Here is a tiny trained network, its code and every weight. The questions are about switching its units off for an input and a target symbol, where a switched-off unit gives its printed mean instead of its output.

import numpy as np


def w(rows, s, z=0):
    codes = np.array(rows[::2]) - 128.0
    scale = np.full(codes.shape[1], s)
    scale[-1] = z or s
    return codes * scale


def norm(h):
    return h / np.sqrt((h * h).mean(-1, keepdims=True) + 1e-5)


def softmax(a):
    e = np.exp(a - a.max(-1, keepdims=True))
    return e / e.sum(-1, keepdims=True)


def log_softmax(a):
    a = a - a.max(-1, keepdims=True)
    return a - np.log(np.exp(a).sum(-1, keepdims=True))


def net(x, mask):
    ids = ['γεηθξφ'.index(c) for c in x.split()]
    T = len(ids)
    res = E[ids] + P[:T]
    u = 0
    for l in range(2):
        r = norm(res)
        for j in range(3):
            rows = slice(2 * j, 2 * j + 2)
            q, k, v = (r @ M[l][rows].T for M in (Q, K, V))
            z = softmax(np.where(np.tri(T) > 0, q @ k.T / 2**0.5, -1e9)) @ v
            o = O[l][rows]
            res = res + np.where(mask[u + j], z, o[:, -1]) @ o[:, :-1]
        u += 3
    return log_softmax(norm(res)[-1] @ U[:, :-1].T + U[:, -1])


Q, K, V, O = {}, {}, {}, {}
E = w([
[95,107,75,217],'γ',
[72,78,122,65],'ε',
[75,8,157,157],'η',
[11,179,75,82],'θ',
[58,177,200,65],'ξ',
[110,63,123,202],'φ',
],0.014)
P = w([
[148,255,171,20],'0',
[89,117,126,124],'1',
[118,45,109,155],'2',
[106,57,92,114],'3',
[97,165,106,130],'4',
[128,101,178,159],'5',
[113,123,91,171],'6',
[151,78,211,161],'7',
[194,155,99,180],'8',
[92,101,212,173],'9',
[128,190,92,151],'10',
[94,171,118,170],'11',
],0.0076)
Q[0] = w([
[231,79,13,255],'0.h1',
[59,52,31,185],'0.h1',
[72,187,99,105],'0.h2',
[174,129,160,190],'0.h2',
[130,151,2,160],'0.h3',
[117,43,101,111],'0.h3',
],0.0086)
K[0] = w([
[166,138,122,81],'0.h1',
[158,213,139,177],'0.h1',
[79,245,169,140],'0.h2',
[181,104,211,254],'0.h2',
[141,75,234,119],'0.h3',
[180,149,192,94],'0.h3',
],0.0093)
V[0] = w([
[56,86,98,165],'0.h1',
[86,118,197,151],'0.h1',
[133,84,177,134],'0.h2',
[137,162,113,61],'0.h2',
[63,255,18,176],'0.h3',
[88,147,61,187],'0.h3',
],0.0095)
O[0] = w([
[52,2,142,102,254],'0.h1',
[40,88,83,36,162],'0.h1',
[124,166,90,106,132],'0.h2',
[216,58,140,227,68],'0.h2',
[148,132,53,150,174],'0.h3',
[121,92,78,128,196],'0.h3',
],0.0085,0.0056)
Q[1] = w([
[19,118,1,204],'1.h1',
[250,235,133,242],'1.h1',
[239,214,190,160],'1.h2',
[12,56,21,14],'1.h2',
[101,182,180,133],'1.h3',
[188,136,209,12],'1.h3',
],0.0051)
K[1] = w([
[181,179,109,165],'1.h1',
[150,31,255,50],'1.h1',
[75,35,106,175],'1.h2',
[181,133,130,11],'1.h2',
[88,102,122,8],'1.h3',
[126,170,51,216],'1.h3',
],0.0076)
V[1] = w([
[117,122,214,68],'1.h1',
[153,46,78,255],'1.h1',
[154,22,115,167],'1.h2',
[126,161,205,82],'1.h2',
[132,133,76,111],'1.h3',
[152,131,26,76],'1.h3',
],0.012)
O[1] = w([
[139,137,180,2,12],'1.h1',
[62,184,126,166,254],'1.h1',
[12,221,196,108,143],'1.h2',
[146,79,163,210,104],'1.h2',
[141,74,51,93,149],'1.h3',
[196,159,91,113,156],'1.h3',
],0.0092,0.0088)
U = w([
[104,98,71,115,45],'γ',
[61,161,168,144,206],'ε',
[55,70,254,74,10],'η',
[201,62,117,156,45],'θ',
[130,54,200,193,116],'ξ',
[140,63,91,42,253],'φ',
],0.0064,0.0023)

Each question gives the input, a string of symbols that net reads in full, and the target symbol t.
The units are the heads (2 rows each of Q, K, V and O). Each row of codes is followed by its name. A weight is (code - 128) times the scale printed after its matrix; where a second scale follows, it is the last column's (O and U).
mask holds one flag per head, layer by layer. A switched-off head (its flag False) gives its mean, the last column of its rows in O, instead of its output. The means were averaged over made-up inputs and are rounded, as every weight is.
A unit's drop is (log p(t) with every unit on - log p(t) with that unit switched off) / (log p(t) with every unit on - log p(t) with every unit switched off).
The circuit of an input: a set's keep is (log p(t) with only the set's units on - log p(t) with every unit switched off) / (log p(t) with every unit on - log p(t) with every unit switched off). Starting from all 6 units, units are removed one at a time, each time the one whose removal leaves the highest keep (on an exact tie, the one counted first), for as long as the keep stays at least 0.8.
units of the circuit, in order: the units of the circuit, biggest drop first
unit that matters most: the unit with the biggest drop
which heads matter: for each layer, one digit per head in row order, 1 if its drop is at least 0.15 and else 0, layers parted by /
drop when u is switched off: that unit's drop, to one decimal
input η θ ξ ε ε ε γ γ θ ξ φ, target η: unit that matters most -> 0.h3
input η ε η φ η η ε γ η γ η, target η: which heads matter -> 001 / 100
input ε ε η θ γ γ ξ θ, target ξ: which heads matter -> 111 / 010
input ξ φ η γ, target θ: units of the circuit, in order -> [1.h2 0.h1]
input φ γ φ ξ η ξ γ ξ ε γ ξ, target φ: units of the circuit, in order -> [1.h1 0.h1 0.h3 0.h2]
input φ ε θ θ φ γ φ γ, target φ: units of the circuit, in order -> [0.h1 1.h1 0.h2 1.h3]
input η γ γ γ, target η: units of the circuit, in order -> [0.h3 1.h1]
input φ η ξ η γ φ θ ξ, target φ: units of the circuit, in order -> [1.h1 0.h3]
input η ξ ε γ ε γ φ ε θ, target η: units of the circuit, in order -> [0.h3 1.h1 1.h3]
input η η γ ε, target η: units of the circuit, in order -> [0.h3 1.h1]
input η ε ξ γ ε, target η: drop when 1.h1 is switched off -> 0.5
input η ξ θ, target η: drop when 1.h2 is switched off -> -0.1
input η η θ ε φ, target η: drop when 1.h1 is switched off -> 0.4
input ε γ η γ θ η φ ε γ γ θ ξ, target ξ: drop when 0.h3 is switched off -> 0.4
input φ γ η γ γ γ, target φ: unit that matters most -> 0.h2
